Below are the code and all the weights of a small trained network. Each question names an input and a class and asks about switching units off, where a switched-off unit gives its printed mean instead of its output.

import numpy as np


def w(rows, s, z=0):
    codes = np.array(rows[::2]) - 128.0
    scale = np.full(codes.shape[1], s)
    scale[-1] = z or s
    return codes * scale


def norm(h):
    return h / np.sqrt((h * h).mean(-1, keepdims=True) + 1e-5)


def f(y):
    return y / 2 * (1 + np.tanh(0.7978845608 * (y + 0.044715 * y**3)))


def log_softmax(a):
    a = a - a.max(-1, keepdims=True)
    return a - np.log(np.exp(a).sum(-1, keepdims=True))


def net(x, mask):
    res = np.array(x, float).reshape(1, 7) / 4 @ E
    u = 0
    for l in range(2):
        y = f(norm(res) @ A[l][:, :-1].T + A[l][:, -1])
        res = res + np.where(mask[u : u + 16], y, B[l][:, -1]) @ B[l][:, :-1]
        u += 16
    return log_softmax(norm(res)[-1] @ U[:, :-1].T + U[:, -1])


A, B = {}, {}
E = w([
[103,94,59,141],'x0',
[69,119,253,243],'x1',
[40,27,183,89],'x2',
[229,34,82,119],'x3',
[154,18,140,203],'x4',
[131,95,78,116],'x5',
[161,142,194,103],'x6',
],0.0058)
A[0] = w([
[81,160,67,130,96],'L0N1',
[115,151,121,128,107],'L0N2',
[113,169,136,123,97],'L0N3',
[85,113,147,95,60],'L0N4',
[206,85,118,165,101],'L0N5',
[122,154,187,147,110],'L0N6',
[225,40,93,194,96],'L0N7',
[127,114,128,102,72],'L0N8',
[160,33,59,41,46],'L0N9',
[122,188,252,94,3],'L0N10',
[143,90,93,136,127],'L0N11',
[210,73,117,216,72],'L0N12',
[152,51,69,53,49],'L0N13',
[50,92,162,164,62],'L0N14',
[183,103,105,185,95],'L0N15',
[10,41,218,165,50],'L0N16',
],0.013,0.0044)
B[0] = w([
[88,140,89,99,156],'L0N1',
[118,145,130,114,128],'L0N2',
[120,170,138,101,136],'L0N3',
[115,131,141,174,137],'L0N4',
[104,168,97,188,173],'L0N5',
[172,117,160,102,161],'L0N6',
[82,229,77,207,220],'L0N7',
[141,118,124,147,122],'L0N8',
[249,72,110,99,236],'L0N9',
[186,169,214,163,186],'L0N10',
[166,149,151,133,158],'L0N11',
[45,198,125,194,187],'L0N12',
[231,81,119,100,213],'L0N13',
[128,57,150,159,182],'L0N14',
[100,168,137,176,159],'L0N15',
[52,4,122,128,255],'L0N16',
],0.032,0.0075)
A[1] = w([
[98,134,120,86,99],'L1N1',
[104,123,97,112,111],'L1N2',
[44,9,159,132,60],'L1N3',
[149,104,157,98,115],'L1N4',
[153,143,193,108,95],'L1N5',
[153,139,189,118,69],'L1N6',
[238,76,79,139,3],'L1N7',
[114,131,222,119,109],'L1N8',
[39,4,160,128,75],'L1N9',
[49,128,103,22,83],'L1N10',
[168,115,88,122,56],'L1N11',
[141,103,150,99,120],'L1N12',
[139,138,185,118,71],'L1N13',
[116,120,110,124,103],'L1N14',
[146,63,140,104,96],'L1N15',
[147,55,138,99,103],'L1N16',
],0.016,0.0041)
B[1] = w([
[125,132,119,104,127],'L1N1',
[149,150,138,127,132],'L1N2',
[54,7,137,101,247],'L1N3',
[115,171,114,165,155],'L1N4',
[138,148,182,105,149],'L1N5',
[139,142,175,116,143],'L1N6',
[232,63,106,101,225],'L1N7',
[140,108,177,130,167],'L1N8',
[49,2,139,96,254],'L1N9',
[90,149,87,39,157],'L1N10',
[169,112,138,131,156],'L1N11',
[115,159,118,160,150],'L1N12',
[144,131,166,121,137],'L1N13',
[139,134,136,135,126],'L1N14',
[99,164,94,186,184],'L1N15',
[88,178,91,205,195],'L1N16',
],0.038,0.0092)
U = w([
[80,210,96,211,164],'0',
[231,104,72,113,156],'1',
[139,179,246,92,107],'2',
[93,185,88,6,3],'3',
[44,26,149,130,183],'4',
],0.019,0.0031)

Each question gives the input, the list of numbers given to net, and the class t.
The units are the neurons (one row each of A and B). Each row of codes is followed by its name. A weight is (code - 128) times the scale printed after its matrix; where a second scale follows, it is the last column's (A, B and U).
mask holds one flag per neuron, layer by layer. A switched-off neuron (its flag False) gives its mean, the last column of its row in B, instead of its output. The means were averaged over made-up inputs and are rounded, as every weight is.
A unit's drop is (log p(t) with every unit on - log p(t) with that unit switched off) / (log p(t) with every unit on - log p(t) with every unit switched off).
most important unit: the unit with the biggest drop
k most important neurons: the k neurons with the biggest drops, biggest first
k most important neurons of layer l: the k neurons of layer l with the biggest drops, biggest first
drop when u is switched off: that unit's drop, to one decimal
input [-7,-4,-4,-3,-1,-6,-6], class 3: 2 most important neurons => (L0N9, L0N16)
input [-3,-5,-6,-7,2,6,8], class 2: 3 most important neurons => (L0N16, L0N9, L0N7)
input [-7,0,6,-5,-7,-3,-3], class 2: most important unit => L0N10
input [-3,-3,3,-5,-7,7,6], class 2: 2 most important neurons => (L0N16, L0N10)
input [-4,3,-5,2,-6,-1,-8], class 3: 2 most important neurons of layer 0 => (L0N9, L0N16)
input [0,1,-6,-1,-2,-2,-5], class 3: 2 most important neurons => (L0N16, L0N9)
input [-6,1,-4,6,-5,-8,-6], class 2: 2 most important neurons of layer 0 => (L0N16, L0N7)
input [-5,-1,-1,4,-5,-4,-5], class 3: 2 most important neurons of layer 0 => (L0N9, L0N13)
input [3,4,-3,-5,-3,5,-8], class 3: 2 most important neurons => (L0N16, L1N10)
input [0,-2,0,1,-7,1,-1], class 3: 4 most important neurons => (L0N16, L0N9, L1N10, L0N1)
input [-4,3,-5,5,-6,7,3], class 0: 2 most important neurons => (L0N9, L0N16)
input [8,3,-6,-2,-3,-1,4], class 3: 3 most important neurons of layer 0 => (L0N9, L0N16, L0N10)
input [5,8,-4,4,-3,-4,-6], class 0: 2 most important neurons of layer 0 => (L0N16, L0N12)
input [-2,8,-1,1,-7,-6,4], class 2: most important neuron of layer 0 => (L0N10)
input [2,-2,6,5,7,-3,1], class 1: 2 most important neurons of layer 0 => (L0N9, L0N13)
input [1,8,-4,0,-7,-1,-4], class 2: drop when L0N16 is switched off => 0.4
input [0,3,-5,0,-7,-3,-7], class 3: drop when L0N16 is switched off => 0.2
input [-2,2,2,-1,-5,-5,4], class 2: drop when L0N8 is switched off => 0.0
input [-4,5,-6,-3,6,0,-1], class 0: 2 most important neurons of layer 1 => (L1N9, L1N3)
input [2,7,-7,2,-2,0,5], class 2: most important neuron => (L0N7)
